(in the rows, 128 means zero)
Each row is followed by its class.
[115 122  94  98 111 121 152 120 163  71 102 109  88 124 121 115 178  86
 107 185 137 125 193 125 166 184 103 102 140 140 135 152 130 131 165 135
 182 142 144 132 117 121 146]  mav
[ 78 107 126  95 132 136 160 145 134 156 123 116 153 154 132 140  94 134
 140  82 104 154  93 114 101 113 124 143 139 166 145 142 144 157 146 137
 120 133 104 154 149 148 124]  sema
[126 114 105  84 117 112 152 102 142  95 101 108 103 128 122  95 152 112
 109 172 119 139 158 131 141 182 103 116 160 138 118 172 152 144 131 147
 174 119 132 132 114 109 139]  vige
[121 111 120  64 127 132 165  88 156  80 114  93  73 132 133 132 200 100
 104 164 119 110 177 135 150 196 103 104 127 150 106 156 134 135 154 139
 186 159 145 128 118 134 147]  nid
[170 135 113  99 168 124 170 113 118 152 145 150 127 146 141 133 125 161
 149 194  77 135 139 180 127 133 129 161 178 114  96 113 124 142 128 155
 131  90 115 146 180 117  92]  nid
[131 154 113 100 110 138 170 121 145 132 123 107 145 108 131 109 156 126
 125 111 133 122 152 107 134 137 147 132 165 155 113 155 135 150 158 137
 169 139 141 137 109 120  97]  Rodet
[150 122 136 138 134 110 144 142 122  84 138 134 120 119 146 103 100 155
 141 136 153 119 117 120 132 122 162 115 119  91 165 106 173 107 118 145
 103 110 152  85  99 104 142]  vige
[ 91 133  98 103 105 113 140 118 140 115 110 123 152 107 115  83 139 161
  91  59 187 158 140  88 121 132 151 120 159 175  79 158 161 175 147 119
 156 143 155 113  86  97 133]  nar
[ 73 129  89  79 122  99 126 122 140 104  96 133  87 136 163 125 169  79
 125 107 138 104 178 133 110 162 138 122 163  84 149 156  93 122 139 136
 159 160 124 107 121 128 116]  Lapu
[162 109 134 144 110 124 104 113 107 147 127 156 126 107 109  96 116 156
 120  92 173 197  98 102 155 112 141 168 141 218  88  84 177 153 217 136
 119 129 161  98 137 116 128]  vige
[108 143  90 100 102 120 158 113 128 121 118 105 161 128 134  88 149 162
 104  81 148 149 143 103 109 149 150 154 178 126  88 175 151 157 117 125
 184 108 136 137  94 104 138]  sema
[142 155  86 120  79 132 179 140 115 107 130 109 187 115 105 102 107 173
 141  71 188 144 143  76 119  99  89 118 172 166 158 131 126 132 161  76
 119  46 136 162  97 115  79]  suna
[142 142  83  82 145 117 152 125 145 141 134 146 123 154 115 114 124 155
 143 175 111 152 130 161 129 123 121 138 137 129 104 117 125 148 164 137
 113  94 105 114 143 134  68]  nid
[126 135 116   8 118 142 164 136 127 120 117  97  70 172 117  98 133 123
 133  82 115 188 128 120 114 101  64 151 165 152  59 120 125 105 144 180
 181 107  91 101 139 173  56]  nibin
[153 121 146 132 170 124 142 112  97 127 157 158 120 103 172 127 104 159
 137 130 105 134 122 123 127 112 184 140 112  75 161  84 143  78 119 149
 100 133 147  75 142  92 126]  nar
[ 71  92 128  85  93 129 164 119 155 107  90  91  89 161 121 126 137  97
 129 167  80 134 155 128 129 182  74 128 160 152 112 186 106 176 117 174
 172 115  96 146 109 140 100]  nibin
[159 127  91 104 154 141 144 134 131 149 141 171 113 132 139  88 127 156
 145 173 125 161 125 164 150 132 108 146 161 117 103 148 131 182 170 145
 121  69 106 109 131  69  91]  vige
[131 159 104 109 166 135 128 103 151 114 139 147 109 117 155 106 127 144
 119 163 146 127 142 121 142 132 180 126  92 103 130  88 179  93 133 178
 117 125 155  97 126  88 124]  nid
[112 112  98  79 101 118 151 101 151  70  98 108  67 134 115 105 175 101
  98 165 138 112 158 134 146 172 105  97 172 145 107 174 118 149 137 127
 190 123 132 131  91 106 139]  zez
[ 98 120 161 137 126 116 134 136 137 157 127 133 157 141 117 139 116 153
 114  82 101 152 100 102 116 141 139 153 114 175 126 134 179 163 149 140
 123 129 120 143 129 117 166]  suna
[124 114  88  79 112 111 165 110 160  82  95 111  83 137 123  99 166 112
 106 167 146 128 166 139 154 181 104  91 160 149 113 174 122 157 150 144
 177 124 137 110 106 114 131]  mav
[147 123 101 101 159 114 126 120 133 130 132 149 114 141 110 104 132 163
 139 165 113 175 120 154 136 123  76 149 170 129  93 128 178 157 156 139
 140  86 121 124 126 112  76]  nibin
[112 106 150  75 115 114 142  81 113 116 114  75 139 146 156 149 146 155
 101 111 124  97 157 145  82 169 122 163 177  84 125 113 141  94  48 156
 169 154 148 153 131 111 196]  vige
[111 145 106 126  96 135 141 110 140 135 127 118 158 108 136 103 149 147
 112 109 146 145 147  93 130 136 166 149 166 161 110 156 149 149 155 112
 162 124 147 147 106 104 122]  Kuven
[142 107 135 126 145 108 126 142 119 141 132 159 129 124 118 105  96 162
 140 110 126 186 111 113 132 111  95 139 150 170 107 133 169 184 160 127
 100  84 107 104 163 125  89]  vige
[ 94 133 103 130  87 125 148 133 152 118 139 123 157 122 126 109 151 153
 116 101 146 163 155  96 130 144 155 161 149 166  97 171 138 162 169  91
 181 110 130 138  93 114 119]  mav
[146 132  52  84 130 102 116 164  92 159 122 156 176 150 136  95 164 149
 153 137 132  44 141 189  94 100 121 117 228  42 136 185  25 168  40 124
 141 150 106 148 125 158  54]  Kuven
[124 126 143 147 156 105 128 137  97  88 140 146 100 103 142 114  95 152
 121  81 173 127 123  97 131 101 165 116 111 121 145  79 145 101 117 119
  99 133 163  84 107  93 146]  nar
[151 111 110 117 169 115 177  95 140 135 152 153  79 104 107 100 156 163
 128 132 145 154 138 131 151 134 104 124 120 191  69 151 139 197 189 126
 137 100 146  74 150 119  76]  vige
[167 131 136  95 162 118 155 153 127 125 156 152 109 119 131 124 121 148
 145 174 100 161 131 158 163 116  91 143 132 154 129 113 152 164 164 145
 119  96 100 102 171 141 105]  suna
[115 119 150 112  97 140 121 102 131 106 124 107 136 107 136  93 159 167
  87  18 162 145 138  87 137 134 146 144 129 176  41 118 199 129 157 131
 141 134 174 115 108 114 168]  zez
[116 132  86  86  89 140 137 122 121 147 116 126 167 103 116  85 149 132
  95  87 155 122 135 113 127 131 162 142 157 153  86 158 111 175 147 138
 175 168 147 115  93 128 115]  Rodet
[151 113 137  78 157 131 132 110 121 123 127 125  92 131 136 105 136 144
 119 152 137 145 120 138 155 114  79 133 157 180  94 100 168 175 155 164
 128 101 133 126 171 106 109]  vige
[125 158  62  54 150 160 111 155 162 132  97 122 127 159  99  70 150  98
 122 141 232 158  80 112 141 104   4 108 188 139 120 132 144 211 171 173
 130 111  95 169 124  92  66]  vige
[162 122 104  95 148 124 119 122 123 142 135 153 113 121 114 108 132 152
 131 154 130 154 114 142 144 115 105 137 157 159 106 121 161 176 161 143
 125 105 122 107 142 112  90]  Rodet
[ 97 107 147 136 107 137 137 104 138 147 137 126 160 105 136 123 125 145
 115  90 134 162  88 108 143 138 148 146 113 220 141 133 165 170 188 109
 119 138 146 153 144 100 181]  Lapu
[112 123 117  84 135 136 129 135 139 124 122 130 112 136 124 107 122 137
 115 123 130 165 120 124 141 117 112 140 134 168  80 109 145 141 164 150
 138 116 114 110 142 122 112]  mav
[ 88 102 159 126 136 114 160 133 136 137 126 126 147 138 126 128 112 150
 123  66 119 152 103 108 117 143 106 143 143 173 122 133 152 173 130 134
 120 129 116 155 148 120 168]  Lapu
[101 158 109  65  67 148 151 121 157 131 119  84 137 142 152  83 141 150
 112  82 146 158 127 108 129 144 125 156 167 159  95 176 154 163 140 149
 193  95 118 136  80  99 125]  zez
[ 95  82  81 135 141 141 119 154 126 135  91 127 137 136 114 101 111 146
 116  83 205 162 105  96 130 117 119 120 162 147 126 152 139 187 163 116
 121 131 135 135 125  75 144]  nibin
[156 125 165  92  95 149 145  80 117 127 144  87 102 109 108 105 165 175
  88  57 140 109 157  94 130 126 123 154 174 195  68 128 176 139 101 135
 194 115 145 123  90 100 109]  sema
[ 92 114 104  83 100 114 163 113 157  73 100  93  87 150 137 115 171 103
 115 165 136 125 162 132 136 181  91 106 165 148 131 175 107 141 146 121
 184 124 129 155 117 124 140]  suna
[148 143  99  48 162 142 155 103 145 149 125 127 112 122 117  93 124 144
  94 146 103 145 127 140 145 139 108 127 136 149  82 120 158 150 146 176
 122 114 112  98 158 105  85]  mav
[178 107 122 112 127 118 127 111 111 107 135 143 123 117  88  95 131 185
 108  95 165 168 109 127 152 128  67 137 151 197  85 128 213 160 162 146
  94  70 136 108 137 136 135]  nibin
[ 96  85 156 134 129 110 145 125 132 153 113 121 169 139 132 131 110 163
 128  75 131 154 109  96 121 140 133 153 133 171 128 115 168 187 133 157
 111 138 142 150 149 110 166]  Lapu
[129  88 157 110 140 104 161 126 112 137 142 114 150 144 115 123 123 168
 112  75 127 139  98 110 115 138  87 137 145 164 126 158 187 206  97 137
 142 104 125 141 126 111 157]  vige
[147 139 142 140 164 128 135 121 101 118 158 145 117 102 170 126 113 143
 141 117 118 127 131 111 131 120 166 142  96  88 155  81 163  66 128 157
  88 123 159  93 149 112 135]  nar
[156 100 140 118 166 117 151 133 124 127 138 132 110 132 115 125 119 159
 142 159 136 152 116 136 142 112  85 126 145 144 117 113 147 168 140 137
 119 103 125 107 154 112  97]  nar
[109 135 116 160  90 132 112 129 146 113 141 130 169 105 130 103 142 162
 124 119 154 155 138 109 133 131 165 151 159 150  89 154 165 160 144  91
 163 112 140 140  87 111 143]  Lapu
[132 130 107  53 134 116 149 125 109 152 115 128 104 138 125 109 117 122
 119  98 115 131 125 128 122 131  96 152 164 151 112 128 128 140 133 164
 130 102 111 126 172 122  84]  zez
[ 89 141  89  96  70 107 124 122 144 100 118 131 120 122 138  80 184 132
 108  83 196 157 160 105 141 136 142 141 171 182  81 196 132 194 181  90
 200 106 147 118  60 109 110]  Kuven
[146 122 115 102 111 124 152  96 154  99 116 105 102 134 120 123 167 100
 133 201 109 118 145 153 141 180  96 111 185 153 121 171 135 120 120 135
 170 110 121 169 122 129 135]  Lapu
[145 143 170 143 166 146 131 112 130 105 154 138 102 118 177 124 147 127
 121 122 128  92 106 107 150 137 192 134  99  85 152  99 151  96 126 153
 111 138 139 106 121  69 137]  Lapu
[143 156  87  93 104 107 158 117 146 132 128 134 125 138 156 106 149 160
 139 132 143 163 154 157 125 137 173 154 209 140 108 180 118 189 147 119
 177 116 139 149 109 103 107]  mav
[101 103 144 135 126 111 146 148 129 144 114 126 168 143 120 132 111 151
 137  95 107 167 100  92 113 123 125 145 142 149 145 143 156 187 145 131
 127 124 106 138 134 128 128]  sema
[ 64  96 148 152 131 120 139 137 128 103 133 125 143 130 124 131 117 152
 122  89 135 151  98  87 120 124 125 146 123 159 152 110 142 152 145 101
 113 138 118 154 119 106 165]  sema
[ 94 108  91  79 124 117 154 107 144  58  97 102  66 133 128 111 175  97
 105 165 153 104 179 137 141 174  77  90 156 126 125 164  95 128 136 111
 184 148 152 130 117 130 126]  nibin
[176 101 125  86 141 136 143 135 144 137 106 130 142 147 110 102 142 145
 136 162 148 181  97 131 154 126  65 128 159 176  82 130 145 173 186 160
 118 103 121 136 169 140 108]  mav
[ 94 119 100  88 133  64 199  79  95 111  85 108 102 158 137 104  93 159
 124  48 152 161 121 119  95 129 132 148 217 186 138 134 100 116 119 115
 137  91 159 217 170  88 154]  zez
[103 113  91 101 103 119 136 118 163  84  99 122 109 146 115 108 185  96
 113 192 136 127 156 123 140 182  83 102 170 122 125 183 128 157 145 127
 181 128 122 145 100 123 128]  Kuven
[107 152  91 123  85 138 120 122 134 115 115 108 140 110 118  76 145 149
 103  51 177 127 128  94 133 130 160 122 156 167  84 155 153 141 154 105
 169 122 150 116  53 101 133]  Lapu
[148 124 126 133 152 123 147 116 118  94 148 118 139 130 154 108 111 186
 127 112 143 139  97 127 131 117 158 131 114  96 122 100 156  90 117 136
 113 106 149  94 118 112 145]  mav
[ 99 136 113 121 106 131 153 105 136 120 132 108 150 116 134  96 154 168
  99  89 138 142 156  95 128 144 157 153 152 149  81 160 145 147 133 111
 176 118 144 134 106 107 135]  Kuven
[107 142 113 130  93 122 143 127 135 103 131 125 107 110 111  96 134 156
  98  89 159 125 154 100 131 147 164 126 157 181  93 181 163 189 137  94
 185 104 142 127  73  87 137]  nid
[ 99 100 147 121 117 133 139 143 139 143 107 109 153 150 106 121 125 147
 111  72 133 156 101  88 134 141  88 126 108 186 125 142 169 186 166 139
 128 123 126 148 125 118 163]  suna
[109 113  80  97 135  94 213 123 169  30 121 112  51 150 123  90 176 107
 122 178 174 169 157 114 170 189  65  84 188 155 110 189 117 192 153 109
 194  84 114 122  72  91 114]  Kuven
[130 135 118 102 100 130 120 121 127 139 138 120 176 140 148 108 150 156
 138 114 107 171 142 103 111 126 151 163 175 131  90 154 184 138 113 148
 160 115 138 172 127 129 105]  nar
[146 151 147  99 153  99 166  77 107 114 134 122 103 118 177 134 123 153
 127 138  82 127 134 114 116 128 206 150 113 100 150  99 151  77 117 177
 137 111 153  82 152 116 126]  Rodet
[ 97 136  94 110  87 132 138 120 135 127 124 112 163 125 140  94 137 161
 110  88 172 139 132 104 115 131 160 144 175 160 112 160 133 161 139 107
 168 127 138 148  97 105 129]  nid
[104 109  95  71 118 134 162  99 142  82 113 113  75 131 142 117 170 101
 123 144 139 141 165 116 145 170  82 115 147 148 141 153 118 140 165 140
 169 125 127 123 123 122 112]  sema
[125 132 128 172  97 129 196 127 181  75 119  98 158 125  92 114 150 178
 111 135 177 163 147  83 158 159 138 125 140 184 116 188 171 198 196  76
 158  77 131 152  91  98 157]  sema
[140 123 131 163  96 132 138 110 136 122 120 111 145  97  99  96 140 155
 110 102 161 141 142  94 144 129 140 130 156 175 101 166 166 166 158 103
 158 120 160 136 104 126 124]  Kuven
[110 161  88 135  98 129 133 127 143 138 122 127 188 121 124 114 145 154
 121  95 157 167 151  97 117 130 165 167 173 158  98 152 148 136 167 103
 146 126 143 169 119 133 117]  nibin
[109 125 112 140 109 127 146 106 139 107 129 105 136 120 136  91 136 161
 107 101 166 146 135  93 140 136 138 123 151 170 117 181 134 170 127  92
 155  89 135 148 120  87 132]  Rodet
[128 118 112 103 112 117 165 105 146  76 116 111  92 116 116 118 173 104
 117 171 131 110 176 129 145 181  99 107 155 145 131 159 118 125 132 113
 166 129 137 142 127 119 127]  sema
[123 126 102 100 117 119 155 111 154  80 113 116  90 118 121 119 152  99
 113 176 133 115 155 141 145 167 114  93 162 163 122 145 126 112 148 122
 150 130 138 134 115 124 138]  mav
[ 94 115  91  98 109 113 148 108 157  82 118 115  82 130 126 114 163  95
 126 202 119 123 165 142 135 176 106 104 164 153 128 177 119 141 133 114
 181 121 127 145 101 115 128]  vige
[103 152 126 119 112 120 173 119 160  78 109 107 121 113 137 121 126  91
 111 190  73 102 172 122 142 183 131 102 162 119 154 144 128 107 120 137
 139 122 112 153 131 104 118]  mav
[ 93 114  98 159  90 119 132 127 136 127 125 117 182 130 145  94 141 158
 138 112 164 151 119 100 116 124 169 151 183 141 114 159 117 178 138  88
 139 109 143 179 102 100 132]  Lapu
[101 119 146 150 163 105 138 114 109 108 142 150 127 119 166 125  97 165
 139  92 104 150 133  80 109 120 179 147 108  93 173  92 146  70  98 125
  95 112 130 117 142  88 132]  sema
[107 102 161 121 143  97 155 151 130 143 119 133 145 144 117 132 108 146
 127  73 106 159 118 102 128 129 107 141 123 166 135 134 169 175 147 145
 137 122 120 126 142 124 129]  mav
[144 137 108  78 156 120 118 113 130 156 122 151 138 115 120  99 132 149
 118 147  94 171 123 143 130 130  99 142 150 143  70 121 163 152 157 141
 124 107 125 123 151 108  99]  mav
[119 129 106 124  93 128 164 110 140 126 113 107 166 123 130  86 156 163
 111  95 178 161 128  85 127 150 140 146 181 164  89 167 138 182 151 123
 146 110 150 160 105  97 146]  Kuven
[147 121 109  94 147 125 151 108 138 145 134 150 116 120 109 107 139 159
 129 129 120 162 146 135 132 140 105 154 140 145  86 129 166 141 157 161
 125 113 136 109 156 121  87]  nibin
[ 92 116 150 123 131 116 134 142 137 143 124 139 142 147 131 134 130 134
 112 110 122 136 107  96 123 131 155 133 115 148 147 135 155 172 138 145
 129 144 126 134 129  91 154]  nar
[122 116  99  92 117 114 174  98 150  88  91 115  78 130 129 102 170  91
 119 161 143 134 172 121 149 181  95  98 166 159 132 188  92 138 164 122
 174 117 137 146 141 113 122]  Rodet
[142 125 101  94 139 124 115 125 128 138 125 145 123 125 112 103 130 143
 119 116 134 158 108 128 145 117 113 140 150 161  98 114 158 138 164 142
 125 119 117 109 136 121 100]  zez
[108  92 141 118 123 124 133 129 133 125 100 118 136 134  94 105 162 153
  81  23 167 136 121  65 132 139 107 113 120 161 116 169 163 217 159 129
 153 160 142 125 112 106 146]  mav
[156 128 117  98 150 145 118 113 124 143 131 123 117 124 122 115 135 151
 127 105 123 144 124 111 145 123  91 130 130 157 108 101 183 130 167 147
 120 112 135 104 136 122  89]  Rodet
[150 124  86  92 163 121 126 124 132 135 134 161 125 126 120  94 118 153
 121 148 112 162 135 148 146 126 128 145 135 110  84 114 167 125 151 145
 123 105 125  97 147 114  93]  zez
